Every row comes from one small tree of marks. Brackets hold a mark, then the marks that hang from it, in alphabetical order. Every link used is in the known rows. Which tree was each row made from?
Each row is shifted at random along 5 fixed directions that mean nothing.
Known rows
[kipe keru [pake kodim]]: [-235  -41    2 -198   11  -67  -17  -82 -188 -108   78  186  -61  -51
   -6  -76    5   51   21   23  195   79 -244  -55  326  288   15  -93
   12  -48 -243  223  -92 -190 -208 -121   36  -65 -118 -349 -199  267
  243  189  -78  125  141  414  -48  133 -182  201  -11   -5 -278  -31
  -45  -60  -72   51   78   21  321 -114 -164]
[nanubit keru [lekor [fifu [bipebis kipe tumu] [kodim rede]]]]: [  19  150 -285  -53  501 -242   77 -130  -80  104  -33  181    5 -170
  -36    8  179  402  162   57   67  271   82  273   13  511  -40  252
   19  -13   53   76 -189 -273 -124 -104 -141 -154 -113 -348 -105   10
    9 -128  218  123  -45  271   72 -161   28  247 -240 -296  316  -24
  177  -40   99   -9  -53   33  130 -181  106]
[dubavid bipebis [kipe [pake [kodim [rede nanubit nisez]]] tumu]]: [ -34  273  -74  -70   92   30 -262  -72 -195  224   40  389 -144 -287
    1 -324 -174  453  240  422   92   -1  106  -18  361  633  -33  271
 -267  511  275  265  -72   -4  -10 -155   77 -140 -107  165  -64   97
  138 -203 -159  114   -2  445   49   88  238  175 -200 -328  -32  147
  156 -266 -191   91 -195 -341  267 -397  293]
[rede [nanubit [lekor [dubavid bipebis] [fifu kodim]]] [nisez tumu]]: [ -62  105  -59  149   32  -14  -55  328  105   34 -115  123 -364   -7
   48  -23  -30   56  264  -29 -155  163  -20  132   28  374  -58  142
  141   21   28  135 -147  124   65 -132 -218   28   18 -208 -248   26
 -257 -157  188  -54   20  158  -45 -319  -58  169  -38 -188  -28  143
   18   86  202  -77  200 -114   36 -505 -310]
[tumu [kodim kipe [rede lekor nanubit [nisez zugag]]] pake]: [ -21 -157  -59  -59 -216  159  -80   48  110   41   54  215 -268   11
  109   -7    0  167 -108 -155  123  223 -199  -70  -15  -71  -52  -85
   33 -192   82   24  150   80  -19 -259 -242  -38  -74  -76 -267  138
   14  -46  219  -86  -85   -4  -44  -55  169   43   37  112   33  -74
  -37  131  -36  -93  196  127   97   47 -353]
[rede [lekor [dubavid [bipebis tumu]]] nanubit]: [ -47  162 -147  -76   19  232 -310  -59 -121   47   93  120 -292 -151
   31 -201 -153  463   25  251  153  -53  167 -120  225  108 -159  264
  -90  275  170  134   93  129  127  -63   79  -63   51  134  -44   58
  -12 -146   78   57   44  171   80  -51  296  -74 -139 -278  -35   42
  143 -141 -199   56 -178  -47   62 -323  144]
[nisez kodim tumu zugag]: [-160   -4   64  164   88  -91    8  132   51 -145  -71  -41 -187  -89
   13  -34 -115   91  236  -59 -156   12  108   45 -151  -59   -8   10
  198  -79  -33   59  165  -20   25  -41  -12   30   21 -113  -38   26
 -219  -42  311  -84  -42  103  -54 -322 -130   16   39 -103  -73    4
  -78  -34  182 -287  168  120  139 -178    9]
[zugag [lekor fifu nanubit rede]]: [ -30 -137 -126 -162  281 -110  234  110    4  288 -221  171  -39 -250
 -102  -63  115  -53  361    7 -403  337  141   77   13  354 -170   91
  144  209   68 -155 -388 -198   43 -113  -25   94 -108 -361 -144  171
   -2 -154   41  -19 -171  126 -224  -64  -41  187  -41 -250   59  134
   69 -135  107 -181 -193 -127   42 -191   57]
[nisez kodim [tumu [pake kipe]] [zugag [lekor [dubavid bipebis]]]]: [-377 -285  -47  -67  208   35  -97  -76   17  -61   56  132 -336 -266
  -47  -97 -266  383  289   57  -69  166  289 -218    7  -77  -94   80
  134  -10  -20   17  108 -244  -24 -174  -42  -79 -179 -212 -120  238
   69   21  318   15 -147  429 -219  -34   63   67  -30 -195 -296   23
   71 -160   37 -387  -32  244  314  -32   -7]
[kipe [keru [lekor [rede nisez]] nanubit] pake tumu]: [  33  108  167 -311  215    3 -366 -222 -112 -324   36 -142 -399 -217
  119 -327 -205  560   97  173  270  244  106  102  116   39 -188  204
   10   92  -79  232  138  -15  148  -52  368    1  129 -218 -140  148
 -182   80  166   54  215   38   68 -143  -88 -169  468  -63   53   50
   99  -80 -122 -252    1   58   95 -311   57]
[nisez [kodim [rede [lekor fifu]]] [tumu [pake bipebis]] zugag]: [-194   31  -93   28   70 -107 -351   45 -185 -238  209  218 -376    9
   75 -135 -316  681  -33  -17  331  -97   30 -129    7 -109   19   82
  163 -176 -256  233  546  247  -83 -170   37  -49   62   19 -215   92
    7  -80  322   27  145  397   22 -254  112   -3 -110 -227 -321  -81
 -128 -189   36 -130  258  324  316 -249  -68]
[bipebis [tumu [kodim rede]]]: [  97  120  -35  -68    8  -43   58  -25  -44  252  -49  258  141  -59
   19   22   11   21  -51   86   28 -111   17   74   53  144   75  -29
  -80   56  196   44  198   89  -73   -9   37 -117 -100  153  -12  -88
   65 -138  -90   68 -110   56  -71   65  253   54 -234 -129  128  -21
  -98 -114   22   49  -43 -191  109   -7  201]
[lekor [fifu [kodim [kipe keru]]] [rede nanubit [nisez tumu]]]: [ -35  -90    8   11  -34  -41    8  258  125   99 -167  -26 -423   22
   29  -22  128  -95  257 -154 -153  281 -175  182 -129  128 -116  -60
  262 -216 -184   -6 -109  -53   97 -124 -174  147  168 -333 -283   99
 -246   -9  338 -166  -13  -41 -159 -343 -137   -2  149  -63  -77  121
 -126  115  209 -163  370  -16  -19 -281 -420]
[bipebis [kipe [keru lekor nanubit]] [tumu kodim pake]]: [ 282  319  187 -210  -47 -231   59  109   32  395 -136  720  379  -38
  127  -21 -190  -32 -119  100  136 -471   -2   -5  292  374  304 -282
 -236  -29   15  296  541  387 -282   -8  -56 -255 -286  225 -106 -183
  396 -258 -428  222 -136  400 -163  179  311  185 -456 -237   73 -163
 -410 -305  273  204   57 -439  293   -7  361]
[keru [lekor rede] nanubit]: [ 247  -19  461  -39 -287  -24 -301  333  289   46  -43    7  -77  433
  180  171 -391 -166 -252  -94  294 -534   74  -62 -232 -457  269 -472
  -48 -624 -455   24  883  599  210  115 -108  263  274  448  -21 -510
   27  -11 -147   25  -24 -153 -198   10  227 -437  132   53 -311    1
 -619  -96  416  -45  441 -119  -28  234 -260]
[kipe [tumu kodim [pake bipebis]]]: [ -20 -178  205  -40 -444   22   99  197  209  166  -67  315   73  265
   49  117 -140 -493  -92 -139   38 -218 -255 -147  105 -104  247 -439
   -6 -354 -145   56  340  224 -126  -21 -251   25 -145   56 -118  -48
  242   38 -310   13 -146  132 -331  303  108  118  -36  154 -333  -98
 -428   48  237   -5  297 -237  153  227 -290]
[tumu [kodim kipe [rede nisez]] [pake bipebis]]: [  59   17 -171  -34  -59   23 -328 -127 -111 -127  292   96 -303  117
  130  -17 -119  584 -339   10  441   82  -91  -98   16 -149   21  147
  -22 -104   85  115  252  198 -115 -163   41 -133   24  182 -251   51
  -48  -26   94    8  182   96  115   88  276  -43  -28  113   -5  -77
   80   37 -237   65  136  256   37  -32 -180]
[bipebis [kipe pake] [lekor dubavid] tumu]: [ -73  254  288   48  -73  -22  186  142  218   88 -468 -238 -175  207
   -2  193  101 -528  167 -147 -355  294  -46  353 -125   93   70 -148
  300 -374 -135  -51 -271 -153  -65  341 -121  249   84 -385  -82 -242
 -467   15  253  -95 -123 -170 -279 -197 -226  -13   76    9  147  158
  -58  230  213 -108  344 -292  -78 -412 -388]
[lekor [fifu bipebis [kipe pake tumu]]]: [ 455  280  -31   45  218 -250   -4  -36   65  240 -320  219  -69 -292
  -57 -527 -136  262  543  334 -423   35  339  201  -47  422 -104  346
 -121  567  315  -43 -130   89  133   55  125  104   15  312  165 -178
 -161 -453 -215 -119 -139  -24 -141 -129  186    7   73 -323  270   98
   57 -256  145 -136 -256 -503 -217 -244  707]
[nisez [tumu kodim] zugag]: [-176 -338   93   18  -36  170  -30  -74  253 -211  -42 -451 -387  -33
   16   39  -44   -3  125 -126 -126  292  155  -18 -338 -584 -165  -48
  265 -289   73 -199  131 -221  210    5  -20  114  151 -129    4   29
 -414  106  494 -178 -118 -337 -116 -164  -27 -276  425  200   47  -19
   56  245   48 -501  112  289 -118  140 -223]
[nanubit keru [lekor [dubavid bipebis] fifu]]: [-359 -425  -36 -112   88  124  -69   58  179   35   10 -181 -225  167
  -59  275  -20  -40   32 -186  117  264   19  -96 -122 -214  -66 -193
  271 -564 -289 -181    7 -259   98    9 -396  192  144 -331  -74  -14
  -13  101  255  -10 -135   25 -149  176   30   -8  219   31 -151  -26
   19  166  160 -213   94  156   96   61 -511]
[fifu bipebis [kodim kipe [rede [nanubit keru] [nisez zugag]]]]: [ 526  302  -10  304   55 -183  -49  223  224  321 -290  287 -163 -151
   28 -327 -120  218  347  248 -354 -106  302  261 -257  416   -5  229
 -202  372  501  -53  125  299  270 -162 -113  127   86  507  150 -321
 -260 -517  -27 -196 -233  -99    7 -250  327  -89  -98 -283  327  121
  -77 -200  257 -168  -88 -477 -246 -167  521]
[zugag [lekor [fifu [kipe keru tumu]] nanubit] [rede nisez]]: [ -44  332  328   99  -42 -234  -57  295   21  -44  -61 -145 -353  232
  169   11 -115 -158   48 -173  -80  193 -268  307 -121  279  178  -49
  281 -299 -260  146 -168  220  -27   61   -2  141  158 -491 -354  -77
 -391  137  271  -64  225   95 -119 -389 -473  113  226   18 -160  285
 -212  277  227  -90  647  -87  -61 -532 -634]
[nisez [kodim [kipe [keru lekor] pake]] tumu zugag]: [-190  -76  178    6  168 -131  -79   29   75 -174  -74  -53 -285  -98
   39  -62 -171  199  209  -71   -9  132   18   43 -134  -74  -12  -76
  208 -283 -222   90  169 -180   -5  -39  -54   98   58 -272  -91   48
 -157   51  326  -90  -53  189 -170 -229 -166    7  240  -43 -156    1
 -129  -70  180 -348  278  106  253 -123  -73]
[dubavid [bipebis [kipe [keru nanubit] pake] [lekor fifu rede]]]: [  25  313   57 -202  272 -265 -131   81 -155  147 -224  240  -38 -103
  -33 -114  -75  234  178  124   10   52   79  112  213  521   46   17
   23    2 -191  232  -24   -9 -221   35   51  -15   -8 -224 -170    8
   15 -212   15  131   61  409  -26  -57   -4  170 -200 -323   76   49
   15 -199   65  116   64 -206  185 -473   67]
[pake [bipebis kipe] [tumu [kodim [rede lekor nanubit]]]]: [-175 -210   93  -42 -384  216    5  116  228  248   30  230 -150  245
   14  183  -42 -360 -128 -101  134 -139 -162  -94   57 -122  122 -341
 -111 -365 -219   -1  239   17   14 -134 -256   13  -66    1 -192   23
  283  233   29   69 -190  156 -312  192  182 -103 -242   36 -407   55
 -346   16   89  -19  324  -84  171  280 -463]
[tumu [kodim [rede [lekor fifu]]] pake]: [ 112  176 -140   83  106 -127  -20  -47   13 -243  -67  -79 -267  -60
   83  -43   41  323    9 -104  -90  510   23  243 -131  179  -99  277
  209  118  255   88 -275   81  -69  -14   26  -28  -40 -212 -250   54
 -478 -190  266  -96  153 -199   97 -256  -66  110  208  109  513   66
  288  279  -82 -176  138  133 -179 -353 -224]
[bipebis [kipe [keru lekor] pake] [tumu [kodim [rede nanubit]]]]: [  29  133   74 -237  132   23  -46 -236   -1   54 -129   32 -123 -203
   59 -101   30  191   17   93   75  214   31  145   69   98  -82   34
  -28  -29   89   77   35 -223  -38    9  110  -27  -29 -208  -90   30
  -83    2  219   32  -83   15  -80  -29   89  -55   73  -72  245  -26
   64  -19  -76 -140  -17  -80   89 -108   91]
[kipe [keru [lekor nanubit]] pake]: [  31  -78  436  -92 -235    6 -149  174  232 -150 -139 -292 -290  322
  108   63 -183 -261  -67 -126   98   18 -127   41 -156 -323   81 -355
  210 -573 -386  -32  288  149  154  144  -88  395  308  -90  -57 -238
 -267  117   39 -108   45 -212 -209    0 -112 -266  522  233 -237   28
 -331  143  247 -198  380 -126  -85  -18 -412]
[pake [bipebis tumu] kodim]: [ -83  -23  -73   57   83  124 -151 -236   78 -119  -10 -271 -366 -117
  -29 -123  -74  218   96  205 -105  176  312   58  -63 -129 -186  308
  -27  250  251  -76 -181 -238  180   18  255  -10   92   42   20   47
 -266   85  230  -30  -16 -100  -49    6   72 -285   90  -48   29  144
  252   13 -208 -283 -179   92 -129  -85   97]
[kodim [kipe [keru lekor nanubit] [tumu pake]] [rede nisez]]: [ 178  133  145 -186  109 -123 -262  -45  -66   46  115  236 -128  -37
  140 -116 -168  442 -153   77  364   -3  -94   95   62  145   77   18
 -149  -94   -1  219  324  187  -26 -123   81 -111   -6   84 -169   -5
   54  -32  -36   71   65  158  -14  -12  156   -6   61  -54  -12   40
 -147 -171  -26   10  190 -116  213  -55   29]
[zugag [lekor [dubavid bipebis] [fifu kipe] [rede nanubit nisez]]]: [  -5 -201   34 -132  -77  190 -307  129  150  247  -72   34 -462   31
    7 -141 -234  169  179   67  -29    0  192 -181  -88 -192 -139  -33
   81 -138 -172 -164  209  111  258  -75 -127  241  236   98  -88  -92
    6 -102  144  -91 -135   26 -240    7  284 -251  119 -194 -280  108
  -99  -81  124 -149   21  -37  -94  -78 -170]
[dubavid [bipebis [tumu [pake kodim]]]]: [  23  243   87  126  -75  -25 -229    2   27  -71   -3 -112 -203  143
   82    8 -209  170  -93  133   83  -53  116   58  -32    9  109  100
   46  -22  125  126  158  209  -13  138   81  -45  100  175  -34 -185
 -301 -123   45    9  108  -15   29  -18  123 -106    2   -4   43   85
   32   87  -19  -34  152  -70  -69 -266  -89]
[dubavid bipebis [kipe pake]]: [-129   17   18    0  179    4  -54 -110   27  -35 -122 -189 -169 -183
  -64  -50   14  106  259  127 -162  383  135   62    1  247  -85  152
   30  120  136   30 -422 -349  -30   31  -56    9  -37 -225   -3   79
 -223  -64  186  -40  -24   51   11   10 -106  105  166   29  186  134
  338  125 -122 -117  -43  -31  -21 -192 -104]
[bipebis kipe lekor [tumu pake]]: [  18  262   -3 -126  106  -40  106 -145   -8  192 -202  175  119  -92
  -17    5   76   21   25   60  -77   96   64  129  123  205   31   43
   18   10   71   40  -47 -128 -196  116   15 -140 -140 -163   -5  -52
   17 -110   63   93 -147  112  -76  -24   99   96 -253 -201  240  -57
   81  -44   11   69  -92 -159   78 -174  198]
[nanubit keru [lekor dubavid [fifu kodim] rede]]: [ -85  -71 -183 -121  169 -178  100  266  -13  291  -66  498   91   69
  -40  115  -12   33  185  -69   74  -34    8   16  131  451   73 -158
  163 -198 -274   44  122  134  -61  -81 -378   63  -91 -156 -177  -76
  299 -195 -201  140  -86  396 -139   86  138  302 -232 -333  -67  -56
 -232 -182  384   29   44 -173  292 -192  -59]
[rede [lekor fifu] [nisez [kodim kipe] tumu zugag]]: [ -59  152  -96   49   -7  -49 -208  213  -82  207   36  574 -172  -93
   62 -227 -268  429  158   48   73 -299    2 -117  147  217   -8   47
   27  103 -155  195  418  318  -11 -200 -109  -77   41  158 -124   22
  258 -230    3   -4  -68  461  -57 -221  205  122 -309 -439 -263  -50
 -231 -356  175   52   75  -87  340 -370  242]
[dubavid bipebis [kipe keru [tumu pake]]]: [-228 -140   69 -106  166   79  -94 -250   84 -177  -52 -424 -338 -189
  -58  -59   52  134  233   68  -75  626   87   68  -40   27 -159  131
  164  -29  167    3 -460 -502   10   52  -18  -25    9 -439  -46  226
 -371   86  358  -67   15  -85  -10   32 -171   43  460  189  237  130
  406  313 -204 -302   38   95  -62 -112 -266]
[nanubit keru [lekor dubavid]]: [ -27   48 -184   64  377  -53  218  -38  126  137 -220  125   69 -323
 -104  -80   28  144  408  118 -377  378  423  202  -54  486 -168  296
   75  433  416 -137 -449 -195  174  -14 -123   28 -145 -130  129  -11
 -145 -267    0   -2 -227  -14   20   25   60  197   80 -264  530   89
  323  -65   98 -342 -451 -271  -35 -266  419]
[bipebis [kipe [keru lekor]] [tumu kodim pake]]: [-136  -60  -39 -260  192   26   68 -341   34 -182  -37 -163 -155 -156
   48   82  182  137  -71 -117   91  496  -64  109   60  -57 -117   44
  155 -208   25   91 -227 -429 -222   14   42 -219 -165 -601 -241  254
 -147  171  384   60   24    3  -40  -34 -148   86  137  160  326 -103
  248  269 -135 -162   93  298   60  -24 -259]
[kodim [kipe [pake tumu]] [rede [lekor [fifu bipebis] nanubit]]]: [  21  117 -130  -75  132 -184  -33  136 -167  178   69  265 -209  102
   13  -22   67  238   49   17  140  169 -241  175  102  451   42   90
   29  -94 -169  144 -105   68 -117 -124 -102   15  -23 -150 -323   69
    9  -65   -3   49  107  322 -127 -142   35  203 -221 -164 -226  159
 -146 -146   11  170  323 -144  234 -274 -277]
[zugag [lekor dubavid nanubit] [rede [nisez [kodim kipe]]]]: [  65  435  -74  133  282 -195  -53  165 -174  167  -44  338 -172 -257
   80 -183 -186  397  201  179 -230   52  190  132   70  602  -11  390
   17  497  310  129 -240  207   -9 -126  165   -9 -100  -58 -195   -3
 -168 -243   21  -19   47  375  -13 -244  -21  241 -212 -388   88  221
   96 -233   -6  -63  -95 -195   85 -638  253]
[kodim [kipe [tumu pake]] [rede [nanubit keru]]]: [ -36 -232 -111 -121  186  156  -36 -299   61  118   41 -129 -190 -279
  -27 -110   78  362   98  106   25  438  124   64 -174 -117 -233  195
  -11   81  358 -236  -79 -370  242 -109  -31   71   44  -27   83  104
 -136  -29  298 -129 -245 -241  -39   51  246 -129  295  -18  235    8
  231  -18 -185 -353 -249  -10   -9  186  172]
[zugag [rede [lekor dubavid] [nanubit keru] nisez]]: [-280 -206  -52 -188 -149  409 -275 -143  -21   59  156  127 -310 -162
   44 -129 -160  276  -55   36  243   -4   29 -246  103 -213 -213   -3
  -47  -13  -80  -52  258  -44  259 -250  -40   40   94  -96  -18  177
  286  164  302   -2 -122  108   11   72  164 -183  100 -178 -247  -76
   31  -52 -123 -175 -186  170  109   34  -85]

Write each row's tree
[-188 -231  -52 -413  140   89 -255 -159 -164   -2  319   66 -111  -22
   23   31  -18  383 -168   63  546  -17 -104 -269  271 -122  -42 -138
  -43 -311 -341  117  220 -173  -95 -134  -68  -95    9 -162 -172  174
  356  197   11  201  107  373    5  193  126   -7  -13  -14 -315 -125
  -50 -111 -128  162    4  255  310  179 -145]  [dubavid [kipe [keru [lekor nanubit]]]]
[ -81  193 -110 -115   25  -18 -235 -169 -271 -217  314   66 -170   44
  119  -93 -141  486 -184  147  431  -18  -90  -44  245   94   30  181
   -1   81  -34  273  182  168 -125  -23  218 -181  -25   34 -204   87
   -6   60  -83  148  311  249  127   23   70   42  -29  -10 -123  -32
   38  -38 -187  117   70  111  181 -239  -56]  [kipe [pake [tumu kodim]]]
[ 283  -24  253  187 -305 -120  231  337  399  480 -424  401   23  108
  -23   -4  -40 -604  262  -34 -435  -75  -94  199 -167  294  187 -271
 -110  -78  143  -97   32  140   65  -64 -332  188  -93  207   23 -238
   17 -200 -270 -176 -396  -65 -444   88  141   78  -50  -18  -64  157
 -395  -72  395 -137  254 -629  -31  125  -12]  [fifu [kodim [kipe [tumu [pake bipebis]]] [rede nisez]]]
[ 125  103 -186  -26  112 -104  114 -116   38   21 -166  315   35 -265
  -47 -160  -16  173  138  117 -237  217  208   16  161  352  -71  233
  -79  432  394   71 -259  -46 -165 -121   54 -185 -310  -54  -73  147
   -7 -251 -117   44  -98  162  -33  111  133  225 -136 -103  344  -51
  263  -41  -76  -96 -315 -110  -37 -131  319]  [tumu kodim [pake [bipebis lekor]]]
[  93  400  -48  264    4 -200  -23  125  -21  -97  -56  119 -184   64
   77  -44  -44  159    8   41  -95  143   43  245    8  448  119  234
  -13  224  201  202 -228  202 -129  -18   47  -56 -110    8 -255  -21
 -299 -141   98    9  163  133   83 -197  -78  117 -220  -53  191  169
   92   59  -42  -17  230  -83  -45 -429 -147]  [tumu [pake [bipebis kipe] [kodim [rede nanubit]]]]
[  15  420   94  116   42  -93 -158  163   -9  303 -190  212 -113  -48
   20  -98 -270  101  189  171 -199  -90  244  123    0  406   95  114
   29  218  107  105  -26  273   42  160  -12   40   50  140  -15 -241
 -151 -301   32    0  -48  172  -98  -99  109   59 -173 -359  115  245
   -8  -92  101  -16  105 -352  -14 -531   85]  [zugag [rede [lekor [dubavid [bipebis tumu] kipe] fifu]]]
[-239  300   16   52    2 -106 -273   54 -202  -88  248   82 -201  204
   78   72 -184  259  -79  169  366  -52 -116   12  281  441  226   62
  -25  -56 -185  403  -33  122 -229   38  -23 -185  -48  -45 -281    1
  -13   69  -90  213  323  513   73   37  -69  189 -231  -42 -286  186
   -6   26  -86  245  374  -30  292 -410 -410]  [dubavid bipebis [kipe [pake kodim tumu]]]
[ 175  -68 -271  -90  291  -29   19 -302  -19  278  -65  326   31 -462
 -102 -294  -26  498  239  323 -190  203  392   -6   10  257 -213  364
 -215  624  547 -160 -165 -224   87 -163  124  -84 -184  317  124   76
  104 -297 -122  -25 -268   29  -78  194  435  -12  -86 -247  324   30
  288 -334 -196 -221 -576 -185   19  116  721]  [tumu [pake [kodim kipe rede]]]
[-261 -139 -299 -152  308   53  -37  -63 -227 -221  226 -270 -335  -44
   -1  115  208  388  -14  -57  199  460  -49   29   81   22 -221  235
  282 -105    7   19 -287 -228  -15  -81    5   -6   37 -448 -289  285
 -267  109  342   42  241  102  166 -132 -132  111   81   19   19  -26
  270  120 -194  -43  -29  365   99 -302 -335]  [lekor dubavid [nanubit keru]]
[ 164   30 -178 -172  388  -40 -109 -402  -87  -53  -10  -37 -353 -524
  -56 -491   72  643  415  397  -57  424  268  190   29  345 -333  488
 -160  535  362    8 -288 -409  172 -205  257  -39  -43  -54    5  198
 -175  -59  202  -26   -9    0    9 -169  118 -132  236 -178  244  118
  334 -143 -204 -294 -332  -51  -68  -16  476]  [fifu [kipe keru [pake tumu]] [kodim [rede nanubit]]]
[-298 -145   -6   35 -141  153   40   84   87 -228  -40   14 -274   17
   33  110  134 -179   46 -286  -20  276 -314   24   84   68 -101  -84
  148 -240 -279  152 -250 -218  -92 -217 -199  -35  -72 -632 -285  313
   40  280  342  -40   32  139  -36 -226 -370  171   64  114 -148   -2
   40  257   27  -48  293  288  151 -135 -617]  [rede lekor [nisez kodim]]
[-191 -402  -51 -510  149  213 -119 -279  -52  105  -87  249 -265 -436
 -134 -389 -111  248  364  243   15  225  177 -227  329   51 -334   38
  -98  236  -68  -24  -22 -402  158 -205  143   75 -116 -246  -28  411
  382   78  -34   69 -203  322 -309  317  175  -32  216 -255 -288  -30
   49 -361 -137 -325 -393 -104  294   70  297]  [kipe [keru [lekor dubavid [rede nanubit]]] [pake bipebis] tumu]
[  13   44  -55  -36  -69  144 -141   93   22  150   14  272 -248  -88
   57 -171  -78  229  131   92   40  -27  -45  -53  152  132 -131  103
  -17  126   35   60   84   89  126 -179  -68   61   71   28 -116   56
   80  -62  -54  -51  -78  163  -84  -97  176   16  -18 -200 -137    2
  -89 -176    0   -4  -57 -150  156 -225  122]  [rede [lekor nanubit] [nisez [kodim [kipe tumu]]]]
[  53  -44  182   59 -308  277 -168  164  291  253 -281   47 -379  -76
   33 -228 -253 -140  228   30 -352  -18  218  -34 -191 -186 -187  -22
   33  139   94 -234  130  203  437  -31  -45  347  252  204   85 -158
 -138 -140  196 -247 -279 -293 -233  -88  174 -343  265 -183  -50  145
  -85  -15  132 -345  -81 -262 -258 -154    6]  [zugag [rede [lekor dubavid fifu] nanubit nisez]]
[-271 -175   35   44  248 -107   68  -88   32 -148 -117 -174 -324 -202
  -77    4   86   91  275  -74 -146  471  -34  187 -183   83 -115   68
  191 -145  -57  -13 -298 -535  -26 -124  -10  110   -4 -482 -115  231
 -253  170  482 -138  -89   97 -183 -176 -246   70  239   21  -53  125
  113   21  -31 -396  190  116  173  -73 -185]  [nisez [kodim [kipe keru [pake bipebis]] rede] tumu]
[ 179 -197  147   -9  -50 -130  139  188  327  166 -430  -79 -231   55
  -53  -60   62 -367  444 -112 -413  238   41  192 -297    8  -64 -192
  215 -267 -234 -215  -97 -118  133   67 -245  373  137 -138  -62 -191
 -217 -113  100 -212 -200 -258 -382 -162  -75 -128  314   21   20   89
 -202  101  409 -282  254 -181 -207   56 -214]  [lekor [fifu [kipe pake] kodim] rede]
[-117  280  -79 -176  131   -6 -161  -35 -223  127   98  159  -48   65
   21   72  -24  273 -102  130  292  -80   -6   -3  280  204   77   49
   35 -107 -119  200   98   56 -195  116   11 -147  -30  -42 -137  -73
   66  -40  -19  209  107  363   13   -6  161  104 -347 -250  -79   13
    7 -109  -71  303   50  -49  248 -335  -20]  [bipebis [lekor [dubavid kipe]] tumu]
[ 122   52  216 -117 -142   56 -381  233  154  171  -90 -244 -433  347
   49  -10 -264  113   -5   93  118 -124  200  -71 -144 -400  -13 -170
  268 -415 -220 -190  419  332  263  274  -88  486  534  394   14 -480
 -379 -193  -23 -111    8 -212 -187   28  369 -447  287  -83 -165   71
 -228  -39  173  -38  106 -254 -204 -244  -84]  [bipebis [lekor [dubavid [kipe keru]] fifu nanubit]]
[-146  -26   77   74   56  -21  101  152  142  237 -290  335  -52 -304
  -74 -138 -165  -96  462   36 -451   28  272  -27  -35  277  -43  -55
   29  199   96  -30  -84 -105   57  -95 -162   98 -171  -96   14   26
   90 -173  140  -73 -312  254 -243  -92  -25  134  -95 -288   20   97
  -41 -160  204 -319  -60 -162  169 -133  173]  [nisez kodim [zugag [rede [lekor [dubavid kipe]]]]]
[  -4   86  306   45 -285   85 -255    9  122 -146   -9 -228 -317  255
  116  -91 -294  -46  -18   92  133 -103  -18   27  -70 -268   71  -90
   83 -203 -130   13  307  186  202  193   92  283  287  214   30 -276
 -254   94  -85  -88   68 -175 -158   38   44 -307  394  111 -243   87
 -220   56   72 -185  226 -195  -48 -116 -144]  [kipe [pake kodim] tumu]
[ 261   59  -21  -43   77 -165  -90   55   76  208 -193  131 -212   -7
  -47 -298 -132  172  382  174 -170    6  242  119 -120  164  -45   98
   36  123 -105  -73  112  160  138   36   27  152  121  229   -1 -172
  -73 -258  -75  -53  -51    0 -203  -98  193 -142   48 -245  -32  108
 -140 -186  225 -128   48 -260 -138 -117  216]  [lekor [fifu bipebis [kipe [pake tumu]]] rede]
[  31 -128   77 -170  -79   35 -109  -39  127  123  -90  243  -89   15
  -20  -84 -209   53    4   46   53 -102  146 -183   84 -126   19 -149
  -43 -108 -125  -20  242   59  -23   -3  -73   58  -51  123  -10  -26
  222  -61 -125   34 -139  176 -226  287  236  -82  -23  -72 -151  -83
 -135 -173   76  -95  -51 -106   64  116  115]  [tumu [pake [bipebis [kipe [keru [lekor dubavid]]]]]]
[ -17  473   -2    2  141 -179   89  149  -54   34 -277   41 -152   47
   38   90   71  -24  199    8 -182  361   55  358  101  563   70  113
  293   19   71  216 -351   82 -203  221  -15  -15  -92 -334 -292 -116
 -454 -218   91   69  131  124  -46 -242 -116  267 -106 -148  400  180
  118  156   93   30  248 -234   45 -754 -232]  [bipebis [lekor [dubavid [kipe pake]] rede] [tumu kodim]]
